How the objects are linked:
at | na tu
kefo | novo popi
novo | nufo ziko
doru | dimu nuve
bile | mape bafu
lizu | keku gode
kive | galo kobo
sune | vuba lusu
mape | kebe lago
vuba | kobo boru
riti | lusu kobo
bapo | nupu mumu
gode | sune mape
sete | mila tefo
popi | ziko kofa
bine | lifi nupu
maza | giku galo
kego | mape lebi
gepo | lipi geko
mumu | doru sale
galo | nuve mepu
mepu | fubu riti
lago | dofo bepo
giku | fubu sufu
napa | bebi mila
keku | maza lizu
femu | kefo rifo
lela | riti sune
kari | mepu lela
same | lebi lipi
rifo | geko novo
kuro | geko lifi
pema | rifo kefo
sale | nuve bika
bepo | napa dofo
bafu | mila napa
kebe | giku sune
doge | kebe same
geko | popi nupu
boru | kari gode
nupu | kofa doru
tefo | geko bapo
lipi | lipi bebi
ziko | rifo roki
tina | kive vuba
nuve | kuro kebe
roki | tefo bapo
kofa | pema dimu
lifi | galo fubu
sufu | bika nuve
fubu | pigi lizu
dimu | nufo kuro
lebi | novo kego
gepa | mumu mero
nufo | bapo gepa
dofo | mila sete
kobo | doge kari
pigi | bika keku
mero | sale pigi
mila | pema gepo
lusu | boru lebi
bebi | femu dofo
bika | bine maza

In the rows, 540 stands for zero.

The rows follow the links: the fewer symbols apart two objects are, the more alike their rows tend to be.

Rows of some objects; one shown again gets a slightly different row:
nupu [ 370,  429,  585,  351,  766,  579,  628,  525,  695,  552,  609,  517,  450,  561,  385,  560,  587,  572,  573,  540,  312,  607,  495,  606,  476,  562,  544,  383,  685,  549,  449,  730,  430,  628,  617,  579,  385,  479,  656,  663,  341,  507,  580,  682,  476,  774,  642,  759,  493,  466]
femu [ 679,  542,  598,  370,  565,  456,  655,  370,  641,  441,  422,  501,  561,  598,  752,  375,  522,  432,  601,  494,  232,  518,  409,  562,  429,  482,  495,  402,  621,  475,  471,  602,  467,  468,  561,  517,  344,  621,  401,  426,  443,  653,  593,  376,  423,  615,  531,  571,  374,  716]
bepo [ 421,  636,  466,  599,  554,  579,  669,  833,  425,  588,  565,  500,  511,  557,  594,  420,  620,  491,  561,  527,  366,  389,  476,  502,  692,  343,  438,  632,  532,  530,  397,  315,  646,  398,  635,  459,  588,  444,  503,  435,  403,  524,  505,  430,  394,  675,  483,  681,  688,  773]
keku [ 541,  779,  486,  610,  439,  543,  270,  618,  487,  606,  539,  525,  688,  450,  550,  649,  271,  529,  511,  599,  606,  338,  483,  503,  646,  657,  671,  724,  519,  506,  593,  465,  603,  429,  428,  620,  739,  555,  548,  385,  803,  529,  619,  507,  677,  439,  668,  404,  579,  521]
bile [ 419,  508,  333,  639,  501,  692,  601,  736,  461,  575,  435,  513,  616,  460,  607,  383,  598,  562,  616,  517,  572,  520,  572,  512,  761,  349,  441,  592,  541,  461,  459,  207,  661,  490,  644,  449,  637,  509,  388,  446,  447,  552,  504,  432,  488,  595,  519,  775,  697,  590]
lipi [ 708,  692,  459,  545,  486,  233,  607,  580,  431,  565,  632,  630,  501,  566,  597,  412,  656,  487,  532,  375,  145,  495,  594,  395,  517,  644,  507,  496,  442,  620,  527,  721,  528,  614,  618,  526,  595,  705,  540,  734,  638,  614,  438,  502,  471,  469,  535,  485,  505,  610]
lifi [ 512,  573,  479,  567,  605,  747,  490,  721,  623,  566,  654,  538,  572,  514,  366,  643,  526,  652,  620,  611,  475,  365,  432,  588,  450,  678,  674,  599,  546,  533,  679,  613,  316,  630,  380,  608,  614,  614,  637,  706,  723,  434,  631,  474,  868,  603,  601,  554,  635,  499]
vuba [ 699,  507,  718,  699,  435,  624,  448,  406,  529,  551,  628,  541,  488,  583,  448,  700,  602,  532,  478,  545,  938,  750,  599,  627,  422,  556,  480,  555,  390,  620,  641,  569,  512,  575,  440,  465,  529,  508,  619,  621,  532,  450,  590,  641,  673,  429,  435,  209,  552,  486]
bebi [ 639,  678,  511,  517,  515,  364,  705,  691,  457,  509,  572,  559,  517,  600,  702,  346,  620,  456,  556,  439,  133,  387,  431,  445,  536,  409,  455,  536,  540,  551,  408,  499,  547,  452,  635,  496,  510,  576,  504,  498,  511,  601,  461,  397,  384,  615,  449,  586,  517,  826]
galo [ 601,  565,  574,  658,  522,  787,  498,  675,  590,  539,  621,  539,  512,  568,  360,  641,  588,  596,  591,  608,  704,  416,  426,  615,  379,  637,  656,  657,  472,  553,  725,  612,  353,  627,  336,  560,  598,  598,  658,  660,  730,  426,  592,  517,  829,  519,  519,  431,  690,  544]
kive [ 706,  516,  682,  675,  496,  719,  558,  513,  573,  485,  639,  558,  417,  633,  409,  664,  672,  536,  537,  573,  792,  597,  506,  606,  312,  584,  544,  577,  397,  623,  664,  630,  378,  596,  361,  491,  494,  551,  677,  640,  616,  432,  598,  581,  745,  487,  430,  262,  581,  570]
kofa [ 499,  415,  633,  302,  699,  573,  651,  389,  716,  471,  460,  516,  531,  546,  538,  453,  566,  476,  646,  533,  298,  613,  405,  662,  440,  460,  497,  335,  706,  462,  436,  680,  413,  575,  569,  549,  278,  566,  494,  514,  296,  623,  619,  539,  466,  721,  582,  686,  378,  578]

Each walk starts at a row. The symbols on each line, taken left to right, move it on to the next object.
Each answer is a row, close to the row of the object it stands for.
new walk
[ 599,  535,  586,  345,  615,  524,  645,  383,  644,  447,  443,  512,  582,  527,  674,  413,  513,  457,  631,  509,  256,  571,  353,  613,  479,  473,  462,  421,  676,  466,  436,  557,  465,  452,  557,  497,  308,  581,  424,  418,  361,  673,  617,  422,  439,  678,  527,  666,  368,  677]
na na tu tu tu tu na na [ 581,  666,  491,  649,  477,  627,  321,  661,  522,  584,  605,  514,  652,  470,  472,  688,  347,  582,  571,  596,  668,  346,  472,  525,  571,  713,  664,  715,  499,  517,  700,  533,  484,  505,  420,  602,  711,  570,  571,  516,  858,  490,  631,  488,  796,  432,  625,  420,  640,  464]
tu na tu tu tu tu na na [ 514,  649,  524,  518,  565,  538,  662,  726,  473,  551,  592,  506,  518,  559,  574,  421,  598,  446,  574,  481,  204,  406,  405,  507,  616,  364,  412,  563,  543,  525,  335,  393,  572,  388,  662,  448,  549,  437,  510,  455,  374,  590,  522,  441,  379,  754,  484,  668,  591,  807]
new walk
[ 549,  686,  455,  652,  489,  639,  399,  712,  508,  550,  550,  539,  628,  521,  526,  647,  379,  625,  584,  575,  626,  262,  456,  510,  549,  700,  714,  724,  540,  515,  700,  492,  457,  540,  370,  650,  729,  605,  574,  538,  872,  475,  580,  461,  787,  441,  608,  454,  667,  506]
tu tu tu tu tu tu tu tu na tu [ 544,  602,  506,  700,  375,  616,  285,  500,  457,  632,  543,  510,  678,  386,  531,  642,  388,  553,  528,  534,  914,  640,  660,  573,  679,  599,  491,  650,  430,  525,  570,  381,  655,  531,  523,  507,  675,  507,  469,  465,  594,  523,  642,  607,  668,  423,  597,  362,  608,  349]
na na na na na na tu tu tu [ 531,  456,  345,  750,  460,  708,  481,  625,  486,  565,  503,  576,  558,  470,  502,  519,  601,  626,  590,  576,  810,  600,  692,  532,  616,  633,  620,  619,  445,  502,  726,  450,  493,  721,  474,  539,  703,  663,  492,  712,  692,  494,  511,  493,  772,  360,  540,  564,  694,  345]
new walk
[ 381,  456,  281,  689,  472,  650,  516,  624,  459,  578,  422,  506,  654,  383,  620,  411,  507,  570,  600,  519,  726,  680,  694,  523,  785,  487,  452,  594,  487,  440,  506,  245,  679,  573,  633,  495,  678,  564,  349,  492,  533,  575,  485,  535,  546,  466,  558,  727,  671,  419]
tu tu na tu tu tu na na na na [ 525,  535,  591,  262,  697,  502,  589,  458,  657,  567,  640,  525,  562,  520,  504,  519,  533,  494,  584,  511,  168,  605,  428,  624,  473,  547,  463,  359,  653,  532,  459,  750,  445,  555,  661,  501,  354,  517,  549,  628,  337,  586,  610,  567,  469,  765,  600,  671,  386,  543]
na tu na na na na na tu [ 431,  541,  660,  291,  678,  420,  477,  368,  616,  604,  639,  490,  536,  497,  441,  606,  480,  498,  494,  527,  357,  670,  513,  611,  570,  507,  415,  381,  601,  595,  368,  687,  627,  498,  722,  506,  433,  382,  552,  524,  305,  553,  577,  731,  354,  746,  650,  591,  388,  483]
new walk
[ 345,  473,  668,  339,  716,  402,  582,  459,  600,  604,  631,  506,  455,  566,  402,  633,  510,  542,  431,  590,  464,  686,  612,  545,  602,  502,  506,  431,  610,  642,  397,  682,  658,  527,  711,  551,  498,  364,  693,  571,  341,  482,  484,  772,  316,  696,  601,  627,  429,  472]
tu tu tu tu tu na [ 424,  386,  408,  625,  648,  703,  636,  725,  584,  484,  495,  549,  434,  616,  445,  567,  666,  722,  551,  628,  664,  378,  522,  509,  487,  581,  766,  631,  582,  511,  741,  553,  377,  685,  410,  678,  627,  660,  676,  711,  728,  414,  451,  489,  696,  513,  507,  723,  701,  478]
tu tu na tu tu tu tu [ 386,  575,  407,  638,  543,  632,  624,  814,  439,  614,  533,  489,  568,  504,  597,  424,  602,  499,  566,  521,  442,  426,  496,  483,  761,  344,  413,  639,  540,  489,  396,  277,  676,  442,  682,  453,  642,  430,  428,  428,  385,  535,  468,  478,  426,  666,  486,  710,  681,  724]
new walk
[ 515,  412,  294,  577,  460,  492,  517,  404,  477,  536,  338,  589,  620,  394,  705,  379,  510,  570,  591,  494,  686,  754,  764,  537,  724,  625,  529,  441,  533,  428,  562,  433,  647,  712,  658,  554,  569,  710,  363,  564,  549,  649,  503,  504,  535,  398,  622,  668,  540,  306]
na na tu tu tu tu tu na [ 606,  437,  593,  316,  571,  392,  577,  207,  643,  435,  352,  540,  580,  514,  748,  425,  454,  450,  577,  505,  424,  685,  528,  595,  499,  542,  508,  342,  666,  434,  507,  623,  541,  556,  592,  557,  315,  625,  391,  446,  406,  692,  587,  492,  430,  549,  594,  616,  332,  511]
na tu tu tu tu tu [ 517,  746,  517,  620,  418,  541,  241,  601,  493,  638,  550,  503,  708,  444,  556,  639,  246,  569,  547,  590,  665,  380,  502,  504,  653,  685,  587,  699,  499,  511,  585,  465,  602,  464,  463,  579,  694,  541,  530,  403,  805,  508,  599,  561,  712,  430,  661,  359,  568,  483]
new walk
[ 449,  572,  374,  662,  576,  702,  538,  753,  566,  510,  491,  575,  543,  560,  516,  537,  538,  671,  584,  637,  626,  274,  516,  503,  530,  630,  766,  673,  592,  494,  712,  499,  433,  600,  355,  666,  703,  672,  603,  598,  819,  467,  495,  451,  738,  492,  588,  647,  726,  518]
tu tu tu na tu na tu na na tu [ 580,  444,  367,  530,  469,  396,  492,  332,  513,  501,  398,  572,  630,  404,  697,  420,  501,  529,  551,  472,  605,  790,  789,  508,  631,  640,  511,  430,  511,  462,  584,  525,  616,  731,  623,  580,  530,  708,  376,  632,  562,  676,  502,  542,  489,  347,  578,  600,  496,  320]
na tu tu na na tu tu na na [ 374,  364,  636,  331,  698,  344,  686,  314,  608,  480,  409,  560,  432,  674,  578,  574,  549,  571,  422,  599,  588,  641,  614,  539,  545,  456,  590,  415,  682,  570,  435,  627,  677,  557,  618,  642,  458,  438,  621,  479,  425,  537,  442,  660,  266,  557,  596,  690,  411,  478]
new walk
[ 437,  525,  466,  509,  685,  716,  548,  748,  646,  558,  621,  579,  518,  550,  330,  618,  548,  660,  613,  623,  438,  347,  440,  572,  506,  672,  747,  592,  624,  517,  689,  665,  330,  620,  399,  634,  599,  592,  684,  677,  665,  445,  581,  511,  782,  623,  642,  692,  627,  467]
na na na na na na [ 606,  511,  640,  295,  636,  508,  584,  301,  697,  482,  464,  480,  607,  523,  644,  456,  480,  445,  625,  520,  273,  636,  422,  647,  440,  539,  470,  344,  696,  453,  477,  658,  432,  538,  575,  522,  281,  598,  438,  481,  359,  667,  660,  508,  450,  681,  587,  641,  341,  578]
tu na na tu na tu tu [ 435,  512,  541,  574,  533,  364,  619,  583,  470,  459,  384,  583,  455,  691,  625,  628,  482,  618,  370,  660,  733,  303,  587,  438,  563,  499,  782,  703,  615,  584,  592,  461,  734,  475,  498,  735,  703,  487,  678,  454,  781,  450,  386,  542,  410,  359,  512,  588,  576,  573]
new walk
[ 469,  592,  438,  592,  549,  640,  692,  777,  442,  573,  510,  496,  536,  550,  595,  406,  619,  483,  562,  497,  363,  414,  464,  494,  695,  338,  435,  618,  551,  513,  374,  284,  614,  409,  638,  451,  578,  452,  454,  400,  381,  564,  474,  413,  420,  681,  445,  714,  657,  756]
na na tu na na tu tu tu [ 461,  691,  523,  639,  476,  508,  420,  658,  509,  527,  486,  541,  594,  560,  575,  654,  359,  644,  483,  614,  645,  258,  483,  426,  596,  634,  755,  748,  566,  537,  634,  512,  619,  481,  390,  670,  736,  559,  623,  403,  897,  467,  531,  497,  637,  394,  587,  434,  613,  545]
tu na tu na tu na [ 521,  595,  384,  676,  505,  693,  408,  714,  531,  545,  535,  553,  614,  483,  516,  573,  451,  641,  594,  621,  648,  307,  504,  515,  570,  670,  707,  664,  536,  437,  723,  493,  440,  615,  362,  625,  744,  634,  555,  593,  833,  454,  592,  425,  817,  448,  562,  557,  684,  477]
new walk
[ 393,  448,  524,  592,  643,  439,  670,  662,  499,  470,  414,  591,  420,  684,  562,  599,  578,  676,  434,  642,  713,  318,  580,  405,  526,  522,  800,  671,  622,  564,  631,  468,  653,  530,  462,  716,  704,  535,  699,  531,  750,  428,  363,  538,  485,  444,  489,  634,  613,  545]
tu na na na na tu tu na na na [ 725,  490,  437,  702,  427,  472,  523,  482,  452,  518,  596,  654,  498,  515,  559,  510,  662,  579,  536,  472,  661,  687,  760,  510,  487,  696,  556,  522,  383,  578,  705,  632,  481,  767,  515,  524,  582,  747,  552,  810,  703,  556,  496,  560,  659,  325,  494,  390,  563,  381]
tu tu na tu na na na na tu na [ 339,  392,  615,  483,  688,  397,  703,  560,  523,  480,  447,  555,  352,  703,  477,  609,  617,  639,  371,  627,  709,  503,  649,  462,  544,  470,  690,  564,  646,  597,  534,  574,  708,  549,  599,  704,  611,  434,  745,  548,  521,  429,  334,  686,  313,  521,  521,  690,  542,  471]
new walk
[ 461,  607,  422,  643,  557,  590,  519,  753,  525,  509,  472,  565,  543,  597,  529,  614,  467,  652,  519,  628,  610,  237,  451,  483,  552,  622,  798,  716,  594,  528,  707,  498,  484,  557,  370,  703,  721,  615,  650,  528,  852,  450,  507,  471,  708,  435,  586,  609,  664,  546]
tu tu na tu tu [ 646,  501,  600,  713,  409,  650,  345,  432,  488,  572,  580,  543,  577,  470,  457,  661,  514,  536,  497,  523,  966,  769,  681,  598,  510,  585,  496,  596,  388,  576,  621,  494,  576,  612,  474,  460,  591,  504,  519,  564,  551,  517,  596,  674,  666,  375,  495,  279,  586,  363]
tu tu tu na tu tu tu [ 469,  653,  511,  565,  524,  547,  647,  778,  451,  601,  584,  503,  539,  554,  586,  416,  607,  505,  550,  478,  285,  420,  467,  484,  660,  354,  401,  618,  547,  555,  343,  345,  603,  394,  655,  434,  575,  411,  496,  413,  383,  542,  457,  472,  356,  686,  458,  661,  609,  777]
